Below are the code and all the weights of a small trained network. Each question names an input and a class and asks about switching units off, where a switched-off unit gives its printed mean instead of its output.

import numpy as np


def w(rows, s, z=0):
    codes = np.array(rows[::2]) - 128.0
    scale = np.full(codes.shape[1], s)
    scale[-1] = z or s
    return codes * scale


def f(y):
    return np.maximum(y, 0)


def log_softmax(a):
    a = a - a.max(-1, keepdims=True)
    return a - np.log(np.exp(a).sum(-1, keepdims=True))


def net(x, mask):
    res = np.array(x, float).reshape(1, 3) / 4 @ E
    y = f(res @ A[0][:, :-1].T + A[0][:, -1])
    res = res + np.where(mask, y, B[0][:, -1]) @ B[0][:, :-1]
    return log_softmax(res[-1] @ U[:, :-1].T + U[:, -1])


A, B = {}, {}
E = w([
[4,184,113,166],'x0',
[128,152,255,203],'x1',
[95,10,95,204],'x2',
],0.0083)
A[0] = w([
[125,40,124,190,88],'N0',
[137,114,88,105,84],'N1',
[254,80,152,122,32],'N2',
[35,181,110,156,29],'N3',
[166,189,140,94,69],'N4',
[131,94,116,149,87],'N5',
[123,118,104,95,113],'N6',
[122,103,128,147,82],'N7',
[80,150,125,137,181],'N8',
[163,214,145,98,82],'N9',
[139,121,30,86,52],'N10',
[176,102,149,112,189],'N11',
[139,135,79,123,119],'N12',
[124,83,130,150,78],'N13',
[151,125,240,187,51],'N14',
[142,138,124,135,250],'N15',
],0.023,0.011)
B[0] = w([
[111,106,158,49,227],'N0',
[118,172,116,135,170],'N1',
[86,83,13,162,244],'N2',
[76,92,21,150,217],'N3',
[88,114,132,65,217],'N4',
[92,124,133,96,158],'N5',
[108,152,157,146,169],'N6',
[98,126,122,103,146],'N7',
[160,82,124,174,218],'N8',
[77,114,140,53,247],'N9',
[113,219,130,135,224],'N10',
[162,79,139,186,229],'N11',
[145,162,135,133,176],'N12',
[88,119,136,91,162],'N13',
[119,255,137,146,235],'N14',
[183,83,230,188,242],'N15',
],0.052,0.012)
U = w([
[70,69,53,254,144],'0',
[83,254,160,215,147],'1',
[55,79,183,46,136],'2',
[175,63,222,251,252],'3',
[185,132,87,139,82],'4',
[170,130,112,87,83],'5',
[206,140,120,89,90],'6',
],0.0077,0.011)

Each question gives the input, the list of numbers given to net, and the class t.
The units are the neurons (one row each of A and B). Each row of codes is followed by its name. A weight is (code - 128) times the scale printed after its matrix; where a second scale follows, it is the last column's (A, B and U).
mask holds one flag per neuron, in row order. A switched-off neuron (its flag False) gives its mean, the last column of its row in B, instead of its output. The means were averaged over made-up inputs and are rounded, as every weight is.
A unit's drop is (log p(t) with every unit on - log p(t) with that unit switched off) / (log p(t) with every unit on - log p(t) with every unit switched off).
The circuit of an input: a set's keep is (log p(t) with only the set's units on - log p(t) with every unit switched off) / (log p(t) with every unit on - log p(t) with every unit switched off). Starting from the 12 units with the biggest drops (on a tie, the unit counted first), units are removed one at a time, each time the one whose removal leaves the highest keep (on an exact tie, the one counted first), for as long as the keep stays at least 0.8.
units of the circuit, in order: the units of the circuit, biggest drop first
top k neurons: the k neurons with the biggest drops, biggest first
drop of u: that unit's drop, to one decimal
input [3,0,3], class 3: top 3 neurons -> [N2 N9 N4]
input [-1,8,2], class 1: units of the circuit, in order -> [N14]
input [3,4,-1], class 1: top 3 neurons -> [N2 N14 N11]
input [5,-3,-6], class 2: top 4 neurons -> [N2 N9 N11 N4]
input [-8,-1,-8], class 0: top 2 neurons -> [N2 N11]
input [-6,-3,7], class 2: top 2 neurons -> [N0 N3]
input [-3,-3,3], class 3: top 2 neurons -> [N14 N3]
input [1,-5,6], class 2: top 2 neurons -> [N0 N14]
input [0,-3,-3], class 3: units of the circuit, in order -> [N14 N0 N2]
input [2,0,3], class 3: top 3 neurons -> [N9 N2 N4]
input [4,0,-6], class 2: top 2 neurons -> [N9 N2]
input [6,7,1], class 1: top 3 neurons -> [N14 N2 N11]
input [6,8,3], class 1: top 2 neurons -> [N14 N2]
input [-4,4,6], class 2: units of the circuit, in order -> [N0]
input [3,-5,7], class 2: top 2 neurons -> [N0 N14]
input [0,4,-3], class 1: top 2 neurons -> [N14 N0]
input [3,8,-1], class 1: drop of N14 -> 4.4
input [3,-3,-6], class 2: drop of N1 -> 0.0
input [3,-1,1], class 3: drop of N2 -> 1.1
input [5,-8,-6], class 1: units of the circuit, in order -> [N10]
